Here is a tiny trained network, its code and every weight. The questions are about switching its units off for an input and a target symbol, where a switched-off unit gives its printed mean instead of its output.

import numpy as np


def w(rows, s, z=0):
    codes = np.array(rows[::2]) - 128.0
    scale = np.full(codes.shape[1], s)
    scale[-1] = z or s
    return codes * scale


def f(y):
    return y / 2 * (1 + np.tanh(0.7978845608 * (y + 0.044715 * y**3)))


def softmax(a):
    e = np.exp(a - a.max(-1, keepdims=True))
    return e / e.sum(-1, keepdims=True)


def log_softmax(a):
    a = a - a.max(-1, keepdims=True)
    return a - np.log(np.exp(a).sum(-1, keepdims=True))


def net(x, mask):
    ids = ['ΓΔΠΩαζηλμστφ'.index(c) for c in x.split()]
    T = len(ids)
    res = E[ids] + P[:T]
    q, k, v = (res @ M[0].T for M in (Q, K, V))
    z = softmax(np.where(np.tri(T) > 0, q @ k.T / 4**0.5, -1e9)) @ v
    res = res + np.where(mask[0], z, O[0][:, -1]) @ O[0][:, :-1]
    y = f(res @ A[0][:, :-1].T + A[0][:, -1])
    res = res + np.where(mask[1:13], y, B[0][:, -1]) @ B[0][:, :-1]
    return log_softmax(res[-1] @ U[:, :-1].T + U[:, -1])


Q, K, V, O, A, B = {}, {}, {}, {}, {}, {}
E = w([
[101,201,68,150,151],'Γ',
[141,96,211,134,109],'Δ',
[36,53,81,116,109],'Π',
[164,106,228,196,196],'Ω',
[117,109,50,101,105],'α',
[156,132,140,110,138],'ζ',
[123,91,172,176,128],'η',
[103,68,134,174,175],'λ',
[28,92,117,51,5],'μ',
[84,97,190,89,81],'σ',
[58,69,156,115,100],'τ',
[157,66,202,21,171],'φ',
],0.018)
P = w([
[156,70,248,228,65],'0',
[88,123,155,113,136],'1',
[91,124,160,110,140],'2',
[82,120,153,105,138],'3',
[80,118,146,102,136],'4',
[63,116,127,96,126],'5',
[85,120,153,115,148],'6',
[101,128,175,138,167],'7',
[97,118,170,127,155],'8',
[68,112,137,91,107],'9',
],0.013)
Q[0] = w([
[201,148,143,132,94],'h1',
[2,162,228,158,62],'h1',
[44,43,186,172,89],'h1',
[167,196,49,33,165],'h1',
],0.0078)
K[0] = w([
[166,201,77,134,129],'h1',
[178,43,148,177,85],'h1',
[127,10,161,128,52],'h1',
[74,229,102,85,184],'h1',
],0.012)
V[0] = w([
[34,160,105,3,118],'h1',
[227,184,182,75,184],'h1',
[92,140,204,111,20],'h1',
[80,105,10,155,172],'h1',
],0.014)
O[0] = w([
[136,237,187,1,88,58],'h1',
[59,132,89,3,238,75],'h1',
[112,211,147,155,147,251],'h1',
[181,52,195,195,63,23],'h1',
],0.0092,0.026)
A[0] = w([
[159,155,99,155,173,160],'n1',
[155,140,128,150,112,110],'n2',
[101,134,98,148,107,64],'n3',
[96,99,135,94,174,170],'n4',
[131,5,105,149,93,103],'n5',
[189,131,159,128,77,175],'n6',
[111,89,135,160,146,174],'n7',
[113,105,188,114,142,254],'n8',
[154,144,115,109,115,152],'n9',
[96,164,139,122,117,81],'n10',
[129,108,119,86,162,109],'n11',
[93,81,145,138,122,229],'n12',
],0.017,0.0069)
B[0] = w([
[93,77,127,101,83,252],'n1',
[145,166,126,137,111,163],'n2',
[103,149,154,191,139,205],'n3',
[219,147,137,64,121,207],'n4',
[165,64,152,150,156,207],'n5',
[136,132,63,87,205,167],'n6',
[92,168,81,57,88,237],'n7',
[94,67,156,31,82,145],'n8',
[73,104,123,144,204,137],'n9',
[199,2,181,136,170,209],'n10',
[185,124,180,209,120,158],'n11',
[193,175,156,78,71,191],'n12',
],0.0093,0.02)
U = w([
[142,78,227,52,115,169],'Γ',
[88,154,80,76,195,147],'Δ',
[245,149,96,146,116,124],'Π',
[188,62,62,101,163,71],'Ω',
[164,100,180,81,23,145],'α',
[154,205,125,62,138,253],'ζ',
[105,71,97,117,104,145],'η',
[171,29,171,132,117,60],'λ',
[201,145,182,182,203,54],'μ',
[95,75,168,152,255,170],'σ',
[94,182,173,159,93,147],'τ',
[197,89,124,140,252,60],'φ',
],0.0073,0.0064)

Each question gives the input, a string of symbols that net reads in full, and the target symbol t.
The units are the heads (4 rows each of Q, K, V and O) and the neurons (one row each of A and B). Each row of codes is followed by its name. A weight is (code - 128) times the scale printed after its matrix; where a second scale follows, it is the last column's (O, A, B and U).
mask holds one flag per unit, heads first, then neurons. A switched-off unit (its flag False) gives its mean, the last column of its rows in O or B, instead of its output. The means were averaged over made-up inputs and are rounded, as every weight is.
A unit's drop is (log p(t) with every unit on - log p(t) with that unit switched off) / (log p(t) with every unit on - log p(t) with every unit switched off).
The circuit of an input: a set's keep is (log p(t) with only the set's units on - log p(t) with every unit switched off) / (log p(t) with every unit on - log p(t) with every unit switched off). Starting from the 12 units with the biggest drops (on a tie, the unit counted first), units are removed one at a time, each time the one whose removal leaves the highest keep (on an exact tie, the one counted first), for as long as the keep stays at least 0.8.
units of the circuit, in order: the units of the circuit, biggest drop first
top k neurons: the k neurons with the biggest drops, biggest first
drop when u is switched off: that unit's drop, to one decimal
input Δ λ Γ Γ λ, target Δ: units of the circuit, in order	h1, n7
input α Π α Γ η η Ω Π Π, target α: top 2 neurons	n12, n10
input Γ σ μ φ τ φ μ Δ, target Γ: units of the circuit, in order	h1, n10
input α μ σ Π η σ Δ, target α: top neuron	n8
input Π τ τ Δ τ Π, target Π: units of the circuit, in order	h1, n6, n1
input Ω τ Δ, target Ω: units of the circuit, in order	h1, n7, n4
input Ω τ Π φ λ, target Ω: units of the circuit, in order	h1, n7, n4
input η Γ λ τ σ, target η: units of the circuit, in order	h1, n7
input φ ζ λ σ φ σ η Γ μ, target φ: top 4 neurons	n4, n10, n11, n7
input μ σ σ Ω τ σ φ σ τ τ, target μ: units of the circuit, in order	h1, n10, n7, n1
input σ σ σ μ η, target σ: top 2 neurons	n7, n10
input φ σ σ Ω σ Γ τ, target φ: units of the circuit, in order	h1, n4, n11, n7
input Γ σ Π σ Γ τ φ τ τ, target Γ: top 2 neurons	n8, n10
input Γ Δ τ α Ω τ τ η, target Γ: top 2 neurons	n8, n3
input α φ Ω η, target α: units of the circuit, in order	h1, n12
input σ Π τ σ, target σ: top 3 neurons	n10, n7, n12
input Δ μ α μ, target Δ: top neuron	n5
input Ω φ μ Ω α α Γ Π φ Ω, target Ω: top 4 neurons	n7, n4, n5, n1
input μ Ω φ μ ζ σ τ σ, target μ: top 2 neurons	n10, n7
input σ τ Δ σ φ σ Ω Δ, target σ: top neuron	n7
input μ Δ Ω λ Π σ φ Π, target μ: top 2 neurons	n10, n7
input η η Γ Ω Δ φ ζ σ, target η: top 2 neurons	n7, n1
input Ω Δ φ τ, target Ω: drop when n11 is switched off	0.0
input Γ μ μ α τ Ω, target Γ: drop when n3 is switched off	0.1
input τ τ Δ τ τ Γ σ η, target τ: drop when h1 is switched off	0.3
input τ μ μ Δ τ Ω Π τ Ω, target τ: drop when h1 is switched off	0.3
